Here is a tiny trained network, its code and every weight. The questions are about switching its units off for an input and a class, where a switched-off unit gives its printed mean instead of its output.

import numpy as np


def w(rows, s, z=0):
    codes = np.array(rows[::2]) - 128.0
    scale = np.full(codes.shape[1], s)
    scale[-1] = z or s
    return codes * scale


def f(y):
    return y / 2 * (1 + np.tanh(0.7978845608 * (y + 0.044715 * y**3)))


def log_softmax(a):
    a = a - a.max(-1, keepdims=True)
    return a - np.log(np.exp(a).sum(-1, keepdims=True))


def net(x, mask):
    res = np.array(x, float).reshape(1, 3) / 4 @ E
    y = f(res @ A[0][:, :-1].T + A[0][:, -1])
    res = res + np.where(mask, y, B[0][:, -1]) @ B[0][:, :-1]
    return log_softmax(res[-1] @ U[:, :-1].T + U[:, -1])


A, B = {}, {}
E = w([
[13,69,74],'x0',
[93,241,254],'x1',
[128,131,126],'x2',
],0.0089)
A[0] = w([
[100,82,117,52],'n1',
[129,124,170,62],'n2',
[118,157,175,76],'n3',
[152,114,175,158],'n4',
[134,137,135,149],'n5',
[103,131,130,2],'n6',
[72,95,120,123],'n7',
[218,156,139,120],'n8',
[116,169,168,57],'n9',
[121,178,94,70],'n10',
[114,195,106,46],'n11',
[195,31,62,95],'n12',
[62,125,86,93],'n13',
[99,202,155,61],'n14',
[245,123,177,93],'n15',
[86,138,110,42],'n16',
[199,117,162,118],'n17',
[1,71,123,150],'n18',
[193,53,67,107],'n19',
[143,117,105,21],'n20',
[222,139,155,117],'n21',
[54,128,138,15],'n22',
[126,223,140,144],'n23',
[185,101,35,88],'n24',
[130,106,157,144],'n25',
[153,115,96,67],'n26',
[254,177,140,113],'n27',
[117,122,214,67],'n28',
[165,74,120,121],'n29',
[100,204,227,82],'n30',
[124,140,162,150],'n31',
[107,130,112,70],'n32',
[166,77,103,75],'n33',
],0.016,0.007)
B[0] = w([
[143,54,86,153],'n1',
[132,187,183,129],'n2',
[184,168,211,154],'n3',
[116,172,187,153],'n4',
[176,162,197,136],'n5',
[75,45,25,118],'n6',
[33,24,34,174],'n7',
[36,92,23,189],'n8',
[138,193,192,153],'n9',
[139,160,229,119],'n10',
[139,172,228,128],'n11',
[202,141,224,255],'n12',
[61,2,37,174],'n13',
[154,166,186,166],'n14',
[11,41,11,200],'n15',
[91,140,79,130],'n16',
[76,68,38,170],'n17',
[20,134,28,238],'n18',
[195,131,216,237],'n19',
[164,156,224,126],'n20',
[39,62,29,190],'n21',
[93,142,103,143],'n22',
[194,80,181,187],'n23',
[205,165,228,221],'n24',
[110,88,195,133],'n25',
[149,153,238,144],'n26',
[6,55,21,218],'n27',
[189,166,225,157],'n28',
[153,175,218,173],'n29',
[221,113,213,216],'n30',
[177,120,190,151],'n31',
[65,65,63,126],'n32',
[186,173,212,173],'n33',
],0.01,0.013)
U = w([
[62,100,130,252],'0',
[245,165,222,4],'1',
],0.011,0.0045)

Each question gives the input, the list of numbers given to net, and the class t.
The units are the neurons (one row each of A and B). Each row of codes is followed by its name. A weight is (code - 128) times the scale printed after its matrix; where a second scale follows, it is the last column's (A, B and U).
mask holds one flag per neuron, in row order. A switched-off neuron (its flag False) gives its mean, the last column of its row in B, instead of its output. The means were averaged over made-up inputs and are rounded, as every weight is.
A unit's drop is (log p(t) with every unit on - log p(t) with that unit switched off) / (log p(t) with every unit on - log p(t) with every unit switched off).
most important unit: the unit with the biggest drop
k most important neurons: the k neurons with the biggest drops, biggest first
input [-8,8,-4], class 0: 4 most important neurons : [n27, n15, n21, n8]
input [-2,3,-4], class 1: most important unit : n18
input [-5,5,3], class 0: 3 most important neurons : [n27, n15, n21]
input [6,-7,-1], class 1: 4 most important neurons : [n12, n24, n19, n27]
input [0,1,1], class 1: 2 most important neurons : [n27, n18]
input [0,1,-7], class 1: 3 most important neurons : [n27, n18, n15]
input [-5,-6,2], class 1: 3 most important neurons : [n12, n24, n19]
input [-8,8,6], class 0: 4 most important neurons : [n27, n15, n21, n8]
input [-4,4,1], class 0: 4 most important neurons : [n27, n15, n12, n21]
input [-4,4,7], class 0: 2 most important neurons : [n27, n15]
